Here is a tiny trained network, its code and every weight. The questions are about switching its units off for an input and a target symbol, where a switched-off unit gives its printed mean instead of its output.

import numpy as np


def w(rows, s, z=0):
    codes = np.array(rows[::2]) - 128.0
    scale = np.full(codes.shape[1], s)
    scale[-1] = z or s
    return codes * scale


def norm(h):
    return h / np.sqrt((h * h).mean(-1, keepdims=True) + 1e-5)


def f(y):
    return y / 2 * (1 + np.tanh(0.7978845608 * (y + 0.044715 * y**3)))


def softmax(a):
    e = np.exp(a - a.max(-1, keepdims=True))
    return e / e.sum(-1, keepdims=True)


def log_softmax(a):
    a = a - a.max(-1, keepdims=True)
    return a - np.log(np.exp(a).sum(-1, keepdims=True))


def net(x, mask):
    ids = ['αβηπψω'.index(c) for c in x.split()]
    T = len(ids)
    res = E[ids] + P[:T]
    r = norm(res)
    for j in range(3):
        rows = slice(4 * j, 4 * j + 4)
        q, k, v = (r @ M[0][rows].T for M in (Q, K, V))
        z = softmax(np.where(np.tri(T) > 0, q @ k.T / 4**0.5, -1e9)) @ v
        o = O[0][rows]
        res = res + np.where(mask[j], z, o[:, -1]) @ o[:, :-1]
    y = f(norm(res) @ A[0][:, :-1].T + A[0][:, -1])
    res = res + np.where(mask[3:11], y, B[0][:, -1]) @ B[0][:, :-1]
    return log_softmax(norm(res)[-1] @ U[:, :-1].T + U[:, -1])


Q, K, V, O, A, B = {}, {}, {}, {}, {}, {}
E = w([
[138,166,133],'α',
[141,2,147],'β',
[55,179,209],'η',
[86,153,117],'π',
[123,86,174],'ψ',
[113,106,128],'ω',
],0.0091)
P = w([
[217,81,143],'0',
[164,151,109],'1',
[113,111,99],'2',
[105,46,100],'3',
[130,125,65],'4',
[130,109,133],'5',
[216,85,110],'6',
[129,129,62],'7',
[130,154,163],'8',
[168,52,135],'9',
[123,123,53],'10',
[125,165,175],'11',
[131,227,2],'12',
],0.0042)
Q[0] = w([
[132,140,83],'head 0',
[206,111,67],'head 0',
[164,254,179],'head 0',
[191,101,111],'head 0',
[89,111,143],'head 1',
[98,201,181],'head 1',
[135,212,53],'head 1',
[81,129,33],'head 1',
[95,150,79],'head 2',
[161,124,142],'head 2',
[79,134,102],'head 2',
[231,156,143],'head 2',
],0.0079)
K[0] = w([
[141,118,120],'head 0',
[168,83,142],'head 0',
[60,137,131],'head 0',
[149,133,57],'head 0',
[215,63,116],'head 1',
[221,170,97],'head 1',
[78,172,57],'head 1',
[130,120,76],'head 1',
[2,75,132],'head 2',
[137,153,107],'head 2',
[107,84,162],'head 2',
[163,136,142],'head 2',
],0.0087)
V[0] = w([
[130,103,228],'head 0',
[94,187,254],'head 0',
[130,36,121],'head 0',
[7,127,163],'head 0',
[175,29,35],'head 1',
[197,198,33],'head 1',
[99,123,53],'head 1',
[132,66,155],'head 1',
[88,145,74],'head 2',
[33,110,152],'head 2',
[129,169,189],'head 2',
[143,90,155],'head 2',
],0.0054)
O[0] = w([
[108,101,195,164],'head 0',
[178,61,201,185],'head 0',
[217,190,98,84],'head 0',
[79,124,127,46],'head 0',
[80,4,166,132],'head 1',
[200,126,185,255],'head 1',
[206,246,177,97],'head 1',
[119,160,102,95],'head 1',
[208,131,87,78],'head 2',
[156,142,242,29],'head 2',
[183,149,104,159],'head 2',
[169,164,70,138],'head 2',
],0.0033,0.00083)
A[0] = w([
[89,154,213,247],'neuron 0',
[80,149,137,106],'neuron 1',
[8,156,120,208],'neuron 2',
[2,22,202,192],'neuron 3',
[28,202,144,106],'neuron 4',
[87,91,11,101],'neuron 5',
[147,158,176,190],'neuron 6',
[66,78,167,78],'neuron 7',
],0.0058,0.0013)
B[0] = w([
[42,61,111,176],'neuron 0',
[150,126,179,129],'neuron 1',
[240,41,121,163],'neuron 2',
[105,208,150,255],'neuron 3',
[207,70,153,154],'neuron 4',
[83,254,73,137],'neuron 5',
[106,150,128,158],'neuron 6',
[148,214,97,154],'neuron 7',
],0.005,0.004)
U = w([
[187,229,181,53],'α',
[75,60,62,93],'β',
[68,120,199,254],'η',
[209,58,123,65],'π',
[1,194,93,111],'ψ',
[65,160,105,58],'ω',
],0.009,0.0037)

Each question gives the input, a string of symbols that net reads in full, and the target symbol t.
The units are the heads (4 rows each of Q, K, V and O) and the neurons (one row each of A and B). Each row of codes is followed by its name. A weight is (code - 128) times the scale printed after its matrix; where a second scale follows, it is the last column's (O, A, B and U).
mask holds one flag per unit, heads first, then neurons. A switched-off unit (its flag False) gives its mean, the last column of its rows in O or B, instead of its output. The means were averaged over made-up inputs and are rounded, as every weight is.
A unit's drop is (log p(t) with every unit on - log p(t) with that unit switched off) / (log p(t) with every unit on - log p(t) with every unit switched off).
The circuit of an input: a set's keep is (log p(t) with only the set's units on - log p(t) with every unit switched off) / (log p(t) with every unit on - log p(t) with every unit switched off). Starting from all 11 units, units are removed one at a time, each time the one whose removal leaves the highest keep (on an exact tie, the one counted first), for as long as the keep stays at least 0.8.
units of the circuit, in order: the units of the circuit, biggest drop first
top k neurons: the k neurons with the biggest drops, biggest first
which heads matter: for each layer, one digit per head in row order, 1 if its drop is at least 0.15 and else 0, layers parted by /
drop of u: that unit's drop, to one decimal
input η β π α ψ ψ π ω α α, target ψ: top neuron => (neuron 2)
input ψ α α α η α π ψ ψ ψ η α ψ, target η: top 3 neurons => (neuron 2; neuron 3; neuron 5)
input ω ψ ψ π α α π, target α: top 3 neurons => (neuron 0; neuron 2; neuron 5)
input π ψ ψ, target ψ: which heads matter => 010
input α α α ω, target ψ: which heads matter => 000
input α α ω β η η α α π η ω ψ β, target ψ: units of the circuit, in order => (neuron 5; head 1)
input α α α α, target π: which heads matter => 011
input α ω π α η π, target η: top 2 neurons => (neuron 0; neuron 3)
input ψ π α α, target α: top 3 neurons => (neuron 2; neuron 4; neuron 0)
input ψ α ψ ψ α ψ β ω ψ α, target ψ: top 2 neurons => (neuron 5; neuron 2)
input η β α ψ η α, target η: units of the circuit, in order => (head 0; neuron 0)
input ψ ψ ψ α π ψ π, target η: units of the circuit, in order => (head 1; neuron 7; neuron 2; neuron 3)
input π α α β α α α α α α, target π: top 3 neurons => (neuron 3; neuron 5; neuron 7)
input ψ β α ω β π, target π: units of the circuit, in order => (neuron 2)
input π α π α, target α: top 2 neurons => (neuron 0; neuron 2)
input α ψ ψ π α α π β α η α β ψ, target η: drop of neuron 2 => 0.3
input η β α ψ α π π, target α: drop of neuron 1 => 0.0
input α α α ψ ψ, target ψ: drop of head 1 => 0.1
